Here is a tiny trained network, its code and every weight. The questions are about switching its units off for an input and a class, where a switched-off unit gives its printed mean instead of its output.

import numpy as np


def w(rows, s, z=0):
    codes = np.array(rows[::2]) - 128.0
    scale = np.full(codes.shape[1], s)
    scale[-1] = z or s
    return codes * scale


def f(y):
    return y / 2 * (1 + np.tanh(0.7978845608 * (y + 0.044715 * y**3)))


def log_softmax(a):
    a = a - a.max(-1, keepdims=True)
    return a - np.log(np.exp(a).sum(-1, keepdims=True))


def net(x, mask):
    res = np.array(x, float).reshape(1, 3) / 4 @ E
    y = f(res @ A[0][:, :-1].T + A[0][:, -1])
    res = res + np.where(mask, y, B[0][:, -1]) @ B[0][:, :-1]
    return log_softmax(res[-1] @ U[:, :-1].T + U[:, -1])


A, B = {}, {}
E = w([
[43,108,38,63,55,59,208,178,26,182],'x0',
[151,238,250,100,249,61,209,253,121,210],'x1',
[210,56,142,20,52,33,22,226,224,144],'x2',
],0.0041)
A[0] = w([
[26,201,134,225,212,215,224,15,34,69,72],'neuron 0',
[155,199,198,132,196,80,183,193,131,192,5],'neuron 1',
[228,68,158,43,51,77,58,204,180,174,53],'neuron 2',
[202,35,108,24,77,32,48,216,206,180,33],'neuron 3',
[216,67,144,44,70,50,46,209,226,167,56],'neuron 4',
[98,30,7,148,39,183,62,39,103,31,95],'neuron 5',
[195,202,222,126,229,86,146,214,155,200,80],'neuron 6',
[72,161,141,56,131,53,201,216,62,234,187],'neuron 7',
[177,199,212,120,217,108,173,215,170,203,65],'neuron 8',
[123,187,184,131,194,104,182,178,142,192,12],'neuron 9',
[146,200,207,121,209,94,165,227,151,196,41],'neuron 10',
[154,37,56,140,39,183,63,15,171,30,79],'neuron 11',
[144,43,33,128,56,199,36,19,164,36,72],'neuron 12',
[232,195,252,216,233,229,20,57,245,45,174],'neuron 13',
[225,62,127,37,83,63,37,230,225,149,33],'neuron 14',
],0.0038,0.0029)
B[0] = w([
[253,200,158,199,224,242,200,40,32,229,226],'neuron 0',
[34,83,245,219,41,129,198,95,228,225,147],'neuron 1',
[195,202,124,172,179,207,203,38,57,192,192],'neuron 2',
[207,223,136,213,134,221,232,14,32,229,208],'neuron 3',
[208,234,127,164,200,218,216,14,35,234,208],'neuron 4',
[27,127,228,235,21,69,79,130,200,234,239],'neuron 5',
[25,95,208,202,6,52,56,172,188,199,188],'neuron 6',
[50,172,107,130,18,24,69,116,104,123,206],'neuron 7',
[33,88,194,233,19,67,77,185,192,181,177],'neuron 8',
[53,42,177,244,73,151,196,141,210,212,135],'neuron 9',
[35,98,220,248,23,73,98,167,196,214,166],'neuron 10',
[28,70,230,240,30,84,102,157,223,235,219],'neuron 11',
[27,53,250,253,20,76,103,162,218,236,222],'neuron 12',
[90,251,70,54,22,31,25,24,24,38,253],'neuron 13',
[223,230,143,201,178,233,231,29,20,241,206],'neuron 14',
],0.0038,0.0042)
U = w([
[6,20,240,249,29,104,99,219,237,224,10],'0',
[246,207,125,214,222,233,233,11,14,227,57],'1',
[73,244,72,66,22,33,31,77,20,73,252],'2',
[202,28,23,3,247,104,69,240,193,4,199],'3',
],0.0035,0.0032)

Each question gives the input, the list of numbers given to net, and the class t.
The units are the neurons (one row each of A and B). Each row of codes is followed by its name. A weight is (code - 128) times the scale printed after its matrix; where a second scale follows, it is the last column's (A, B and U).
mask holds one flag per neuron, in row order. A switched-off neuron (its flag False) gives its mean, the last column of its row in B, instead of its output. The means were averaged over made-up inputs and are rounded, as every weight is.
A unit's drop is (log p(t) with every unit on - log p(t) with that unit switched off) / (log p(t) with every unit on - log p(t) with every unit switched off).
The circuit of an input: a set's keep is (log p(t) with only the set's units on - log p(t) with every unit switched off) / (log p(t) with every unit on - log p(t) with every unit switched off). Starting from the 12 units with the biggest drops (on a tie, the unit counted first), units are removed one at a time, each time the one whose removal leaves the highest keep (on an exact tie, the one counted first), for as long as the keep stays at least 0.8.
units of the circuit, in order: the units of the circuit, biggest drop first
k most important neurons: the k neurons with the biggest drops, biggest first
drop of u: that unit's drop, to one decimal
input [-6,-1,6], class 1: units of the circuit, in order => (neuron 14; neuron 4)
input [-8,8,-7], class 0: 2 most important neurons => (neuron 6; neuron 8)
input [4,5,-3], class 0: units of the circuit, in order => (neuron 13; neuron 4; neuron 14)
input [-2,-6,-1], class 0: units of the circuit, in order => (neuron 12; neuron 11)
input [-5,-7,-2], class 0: 3 most important neurons => (neuron 12; neuron 11; neuron 5)
input [2,0,1], class 3: most important neuron => (neuron 13)
input [-5,-8,-5], class 0: 3 most important neurons => (neuron 12; neuron 11; neuron 5)
input [-5,4,0], class 2: 3 most important neurons => (neuron 13; neuron 12; neuron 11)
input [-5,-3,5], class 1: 2 most important neurons => (neuron 14; neuron 4)
input [1,2,-2], class 3: drop of neuron 13 => 0.1
input [3,-6,-3], class 0: drop of neuron 12 => 0.1
input [5,3,6], class 1: drop of neuron 3 => 0.2
input [-7,2,0], class 2: drop of neuron 13 => 0.6
